Below is a small trained network, with its code and all its weights. Each question gives an input and a class and asks what happens when units are switched off, that is, made to give their printed mean instead of their output.

import numpy as np


def w(rows, s, z=0):
    codes = np.array(rows[::2]) - 128.0
    scale = np.full(codes.shape[1], s)
    scale[-1] = z or s
    return codes * scale


def norm(h):
    return h / np.sqrt((h * h).mean(-1, keepdims=True) + 1e-5)


def f(y):
    return np.maximum(y, 0)


def log_softmax(a):
    a = a - a.max(-1, keepdims=True)
    return a - np.log(np.exp(a).sum(-1, keepdims=True))


def net(x, mask):
    res = np.array(x, float).reshape(1, 3) / 4 @ E
    u = 0
    for l in range(2):
        y = f(norm(res) @ A[l][:, :-1].T + A[l][:, -1])
        res = res + np.where(mask[u : u + 8], y, B[l][:, -1]) @ B[l][:, :-1]
        u += 8
    return log_softmax(norm(res)[-1] @ U[:, :-1].T + U[:, -1])


A, B = {}, {}
E = w([
[217,113,34,84,208,169],'x0',
[137,48,200,148,47,85],'x1',
[81,2,225,87,201,224],'x2',
],0.0074)
A[0] = w([
[164,40,96,2,134,114,110],'0.n1',
[192,162,140,130,239,62,9],'0.n2',
[152,39,153,128,86,177,138],'0.n3',
[111,141,51,168,103,173,68],'0.n4',
[175,216,122,149,69,80,208],'0.n5',
[119,88,77,152,160,158,4],'0.n6',
[190,162,111,227,175,149,248],'0.n7',
[74,112,164,118,167,128,198],'0.n8',
],0.0078,0.0026)
B[0] = w([
[108,124,160,150,67,174,204],'0.n1',
[103,88,79,132,217,56,163],'0.n2',
[52,149,183,228,162,85,209],'0.n3',
[118,169,188,114,229,153,160],'0.n4',
[193,59,119,187,103,107,254],'0.n5',
[104,121,36,87,94,118,148],'0.n6',
[129,181,132,134,87,145,207],'0.n7',
[69,254,145,156,126,115,198],'0.n8',
],0.0082,0.0062)
A[1] = w([
[90,55,120,130,144,189,218],'1.n1',
[106,102,132,124,193,192,201],'1.n2',
[229,139,145,147,95,123,179],'1.n3',
[99,130,94,128,202,250,90],'1.n4',
[123,145,51,128,143,183,80],'1.n5',
[132,148,186,118,106,84,74],'1.n6',
[151,188,147,169,137,144,190],'1.n7',
[141,137,114,121,136,214,6],'1.n8',
],0.011,0.0027)
B[1] = w([
[174,203,142,79,72,153,222],'1.n1',
[68,171,175,54,79,54,235],'1.n2',
[129,145,111,134,116,175,241],'1.n3',
[192,86,142,113,48,88,254],'1.n4',
[169,12,135,138,168,129,201],'1.n5',
[253,2,82,80,172,53,188],'1.n6',
[190,171,101,99,154,221,233],'1.n7',
[110,38,98,132,88,126,163],'1.n8',
],0.0072,0.0059)
U = w([
[194,151,131,194,116,183,177],'0',
[148,62,146,91,89,93,254],'1',
[80,178,255,54,135,173,128],'2',
[55,63,216,156,180,97,24],'3',
[167,92,59,96,226,135,21],'4',
],0.0084,0.0026)

Each question gives the input, the list of numbers given to net, and the class t.
The units are the neurons (one row each of A and B). Each row of codes is followed by its name. A weight is (code - 128) times the scale printed after its matrix; where a second scale follows, it is the last column's (A, B and U).
mask holds one flag per neuron, layer by layer. A switched-off neuron (its flag False) gives its mean, the last column of its row in B, instead of its output. The means were averaged over made-up inputs and are rounded, as every weight is.
A unit's drop is (log p(t) with every unit on - log p(t) with that unit switched off) / (log p(t) with every unit on - log p(t) with every unit switched off).
The circuit of an input: a set's keep is (log p(t) with only the set's units on - log p(t) with every unit switched off) / (log p(t) with every unit on - log p(t) with every unit switched off). Starting from the 12 units with the biggest drops (on a tie, the unit counted first), units are removed one at a time, each time the one whose removal leaves the highest keep (on an exact tie, the one counted first), for as long as the keep stays at least 0.8.
circuit, biggest first: the units of the circuit, biggest drop first
most important unit: the unit with the biggest drop
k most important neurons: the k neurons with the biggest drops, biggest first
k most important neurons of layer l: the k neurons of layer l with the biggest drops, biggest first
drop of u: that unit's drop, to one decimal
input [-8,-4,-1], class 0: most important unit -> 1.n2
input [3,4,6], class 2: circuit, biggest first -> [1.n1, 0.n5]
input [8,-7,2], class 1: circuit, biggest first -> [1.n4, 1.n2]
input [-1,4,2], class 3: circuit, biggest first -> [0.n3, 1.n4]
input [2,4,6], class 2: 2 most important neurons -> [1.n1, 0.n5]
input [-1,-1,1], class 2: 2 most important neurons of layer 0 -> [0.n5, 0.n7]
input [1,-3,2], class 1: 2 most important neurons -> [1.n4, 0.n3]
input [8,4,7], class 2: 4 most important neurons of layer 1 -> [1.n1, 1.n2, 1.n6, 1.n5]
input [4,6,4], class 2: 2 most important neurons -> [0.n5, 1.n1]
input [4,2,2], class 2: 2 most important neurons -> [0.n3, 0.n5]
input [3,7,6], class 2: drop of 0.n3 -> -0.2
input [2,-8,2], class 1: drop of 1.n7 -> 0.0
input [3,2,4], class 2: drop of 1.n1 -> 0.1
input [4,1,3], class 2: most important unit -> 0.n3
